The symbols move the elements like this.
* | ! & * % § @
Z113 | Z70 Z130 Z406 Z338 Z340 Z691
Z935 | Z715 Z107 Z266 Z669 Z960 Z861
Z560 | Z752 Z406 Z130 Z728 Z493 Z188
Z218 | Z890 Z252 Z669 Z266 Z551 Z964
Z296 | Z970 Z340 Z493 Z12 Z130 Z471
Z683 | Z551 none Z904 Z174 Z890 Z209
Z705 | Z575 Z338 Z728 Z130 Z12 Z92
Z960 | Z500 Z92 Z553 Z691 Z935 Z338
Z19 | Z632 Z407 Z790 Z803 Z988 Z832
Z832 | Z266 Z98 Z715 Z890 Z174 Z19
Z972 | Z252 Z890 Z182 Z98 none Z79
Z79 | Z493 Z803 Z970 Z407 Z752 Z972
Z635 | Z130 Z70 Z752 Z575 Z970 Z62
Z861 | Z790 Z12 Z632 Z340 Z338 Z935
Z92 | Z580 Z960 Z419 Z926 Z107 Z705
Z728 | Z151 Z355 Z705 Z560 Z285 Z419
Z122 | Z12 Z790 Z407 Z970 Z575 Z21
Z803 | Z964 Z79 Z686 Z19 Z209 Z890
Z669 | Z320 Z471 Z218 Z935 Z691 Z340
Z151 | Z728 Z988 Z575 Z752 Z407 Z840
Z471 | Z182 Z669 Z252 Z107 Z926 Z296
Z988 | Z355 Z151 Z192 Z209 Z19 Z174
Z285 | Z407 Z632 Z12 Z493 Z728 Z71
Z130 | Z635 Z113 Z560 Z705 Z296 Z926
Z715 | Z935 Z21 Z832 Z320 Z500 Z790
Z266 | Z832 Z71 Z935 Z218 Z553 Z632
Z551 | Z683 Z188 Z691 Z553 Z218 Z406
Z964 | Z803 Z493 Z340 Z632 Z406 Z218
Z553 | Z174 Z419 Z960 Z551 Z266 Z355
Z192 | Z338 Z575 Z988 Z70 Z790 Z500
Z252 | Z972 Z218 Z471 Z71 Z188 Z493
Z407 | Z285 Z19 Z122 Z79 Z151 Z98
Z691 | Z904 Z926 Z551 Z960 Z669 Z113
Z71 | Z98 Z266 Z107 Z252 Z419 Z285
Z419 | Z840 Z553 Z92 Z188 Z71 Z728
Z174 | Z553 Z840 Z500 Z683 Z832 Z988
Z182 | Z471 Z320 Z972 Z21 Z62 Z970
Z840 | Z419 Z174 Z580 none Z98 Z151
Z320 | Z669 Z182 Z890 Z715 Z904 Z686
Z904 | Z691 Z62 Z683 Z500 Z320 Z70
Z493 | Z79 Z964 Z296 Z285 Z560 Z252
Z500 | Z960 Z580 Z174 Z904 Z715 Z192
Z970 | Z296 Z686 Z79 Z122 Z635 Z182
Z21 | Z107 Z715 Z98 Z182 Z580 Z122
Z406 | Z209 Z560 Z113 Z355 Z964 Z551
Z575 | Z705 Z192 Z151 Z635 Z122 Z580
Z12 | Z122 Z861 Z285 Z296 Z705 Z107
Z890 | Z218 Z972 Z320 Z832 Z683 Z803
Z632 | Z19 Z285 Z861 Z964 Z355 Z266
Z98 | Z71 Z832 Z21 Z972 Z840 Z407
Z107 | Z21 Z935 Z71 Z471 Z92 Z12
Z338 | Z192 Z705 Z355 Z113 Z861 Z960
Z926 | Z62 Z691 Z188 Z92 Z471 Z130
Z355 | Z988 Z728 Z338 Z406 Z632 Z553
Z686 | Z340 Z970 Z803 Z790 Z70 Z320
Z790 | Z861 Z122 Z19 Z686 Z192 Z715
Z340 | Z686 Z296 Z964 Z861 Z113 Z669
Z70 | Z113 Z635 Z209 Z192 Z686 Z904
Z580 | Z92 Z500 Z840 Z62 Z21 Z575
Z752 | Z560 Z209 Z635 Z151 Z79 none
Z188 | none Z551 Z926 Z419 Z252 Z560
Z62 | Z926 Z904 none Z580 Z182 Z635
Z209 | Z406 Z752 Z70 Z988 Z803 Z683

In the rows, 135 means zero.

The rows follow the links: the fewer symbols apart two elements are, the more alike their rows tend to be.

Each row is also shifted at random along 8 hidden directions that mean nothing.

Some elements, each with a row of numbers:
Z580 [ 160  140  133  155  138  130  144  132  125  153  154  151  154  108  172  126  117  152  132  116  168  134  100  115  132  120  140  122  144  126  123  128  118  120  153  118  154  141]
Z551 [ 156  158  129  137  111  108  106   98  123  125  114  144  139  144  159  145  145  174  121  137  177  130  148  123  157  170  136  170  122  137  130   94  103  104  142  151  113   96]
Z12 [ 142  143  156  113  142  140  150  144  190  151  162   86  145  134  152  151  142   92  121  121  119   61  145  182   76  133  106  144  117  129   92  199  107  120  140  154  156  152]
Z174 [ 141   96  157  118  126  179  138  106  133  150  116  151  103   48   73  115   74  103  128  133   88  117  149  144  176  113  178  107   75   79  159  141  171  191  166  128  163  195]
Z70 [ 214  111  148  123  157  174  139  161  136  225  173  127  149   92  155  123  111  131  118  141  145  102  127  150  218  162  131  124   94   65  170  167  131  132  176  117  146  193]
Z266 [ 137  139  126  129  187  115  185  198  145   78  148  159  156  136  149  178  134  131  190  131  192  115  143  108   97   85  113  178  145  143  108  131  125  132  132  134   95   75]
Z861 [ 147  131  141  147  143  147  134  146  115  102  146  122  139  159  162  128  186   97  188  178  156  131  127  140   76  105  105  134  197  184  114  129  105  111  111  130   92  136]
Z285 [ 281  123  147  116  114  145  107   87  189  123  121  122  174  130  192  179  146  170   69  125  117  114  165  102  109  187  131  129   97  159  117  178  133  110  118  143  184  119]
Z419 [ 109  108  115   88  185   73  250  186  171  136  164  156  145   97   86  176  100  182   88   96  191  185  152  122  180  158  146  146   77   57   75  121  103  184  171  145  152   45]
Z92 [  87  142  138  140  113  104  168  120  116  140  140  125  118  141  117  107  124  125  110  119  128  180  127  192  146  118  129  127  136  116  118  128  146  142  180  155  135  123]
Z79 [ 114  120   82  114  148  170  128  176  146  196  177  127  123  136   96  100  156  128  124  147  179   94  157  150  217  166  184  162  113  100  178  162  158  140  179  107  157  134]
Z113 [ 133  126  154  152  139  132  104  160  101  130  144  122  133  150  186  129  150  102  160  176  183   83  149  176   88   93   87  145  199  156  127  155  103   68  133  133   81  162]
Z71 [ 206  140  141  134  111  116  140  105  133  103  130  144  126  151  125  149  150  155  120  122  130  184  138  116  112  126  147  134  139  156  119  118  137  145  128  149  160   90]
Z355 [ 109  148  160  132  108  136  126  161   81   96  112  117  141  161  116   94  150   99  150  177  165  110  170  247   86  112  126  143  241  149  130  161  117  127  167   95   78  148]
Z803 [ 157  134  111  123  181  147  164  207  130  170  159  162  170  162  116  109  167  174  141  152  184  176  122  127  212  155  134  157  178  123  166  130  163  133  156   93  131  100]
Z218 [ 119  180  121  133  128  137  112  153  117  138  140  120  117  150  113   99  147  104  153  137  163   69  152  194  150  124  141  198  129  118  158  141  167  114  188  157   96  130]
Z964 [ 150  127  132   79  127  151  133   97  159  145  128  111  112  127   94  112  158  143  111  150  107  128  173  151  146  214  163  144   98  112  129  121   91  154  120  163  133  141]
Z21 [ 120  153  137  135  200  101  188  200  163  112  160  154  157  132  124  158  115  131  180   96  172  142   89  112   51   66  119  148  189  133   83  138   92  139   97  120  133  108]
Z209 [ 124  124  124  152  123  143   98  137  106  135  113  162  160  127  169  144  150  168  146  164  145  142  152   86  161  168  143  129  161  170  156  104  128  135  107  115  121  129]
Z904 [ 186  152  154  164  138  136  106  124  138  133  126  156  178  128  219  152  107  163  115  120  152  105  104  131  141  106  117  142  142  111  142  154  170   89  150  124  128  156]
Z560 [  90  133  135  121  153  102  174  180  133  131  147  137  164  162  129  137  134  165   83  135  180  147  159  190  172  156  130  143  155  104  121  155  146  114  170  133  127  100]
Z406 [ 205  124  154  115  126  128  131  155  130  154  118  132  133  117  122  143  131  130  127  146  147   82  175  156  119  168  109  147  139  115  128  142   85  140  119  155  102  157]
Z705 [ 128  111  135  119  124  143  161  135  132  168  172  116  132  137  134  106  144  149   99  159  165  151  149  189  167  166  128  121  142  115  119  145  111  123  197  128  148  123]

From each start, follow one symbol. Which element do you reach?
Answers are names.
new walk
[ 159  131  127  118   89  128  134  118  121  158  125  110  123  146   99  105  143  150   84  156  125  158  166  194  162  196  144  112  150  121  130  128   94  158  176  135  151  122]
%: Z560
new walk
[ 206  117  135  133  116  134  119  103  172  129  135  135  103  120  141  159  115  111   89  111  107   81  154  138  155  123  160  146   45  123  163  171  200  116  151  170  158  151]
%: Z71
new walk
[  57  212  122  117  151  129  134  122  148  159  147  108  139  133  111  101  152  152  150  113  141  129  117  154  110  154  150  188  141   96  136  122   95  149  134  155  127  139]
!: Z669
new walk
[ 191  188  121  121  113  154  138  129  137  154  136  107  175  178  143  113  179  167  113  159  152  143  162  162  162  210  135  168  166  132  128  135   98  126  178  121  130   90]
*: Z861
new walk
[ 134  102  161  119  157  151  131  147  131  126  147  127  102  152  125  126  148   86  168  152  109  108  135  158  102  107  102  132  136  136  125  146  120  122  109  163  105  164]
@: Z669
new walk
[  76  123  119  100  168  142  147  156  161  166  148  104  107  119   66  118  138  117  145  137  104  138  129  115  127  161  164  122  117  114  128  131   60  167   87  138  169  157]
*: Z79
new walk
[ 118  144  162  164  131  142  134  131  109  114  148  133  136  126  189  165  133  110  172  137  167   99  121  138  103   97  116  148  127  139  126  133  138  103  160  147   93  127]
@: Z338
new walk
[ 171  149  121  135  132  132  143   89  141  130  167  137  121  145  149  111  160  140  133  124  144  175  123  127  148  149  151  146  121  140  126  107  123  128  169  141  158   94]
%: Z471
new walk
[ 216  125  117  177  124  183  104  146   87  172  158  140  162  132  208  114  148  129  183  184  192  135  122  115  160  134  127  117  187  156  159  132  111  106  144   84  101  158]
*: Z988
new walk
[ 150  111  112  141  187  176  137  185  141  176  183  130  133  121  165  128  160  100  193  174  167   85  133   92  151  127  139  139  127  126  154  139  108  126  121  125  111  172]
&: Z970
new walk
[ 121  155  168  134  139   99  147  148  119   94   79  184  158  133  118  147   95  170  123  111  125  176  110  128  110   98  117  137  191  135  132  128  177  130   90  120  126  135]
%: Z174
new walk
[ 124  135  121  123  125  170  117  125  141  135  123  122  132  131  119  135  155  121  159  155  114  132  152   98  141  173  166  140  127  160  143  120  119  173  111  108  144  128]
*: Z790
new walk
[ 190  143  145  129  141  150  122  128  129  122  112  169  131  119  119  105  128  149  148  127  138  157  117  103  158  124  168  147  152  142  161  117  172  135  126  117  126  134]
!: Z218
new walk
[ 129  128  144  117  127  122  148  126  139  176  140  126  133  148  133  112  139  160   77  132  141  167  145  177  180  190  119  124  126   99  125  137  116  124  159  145  159  128]
*: Z560
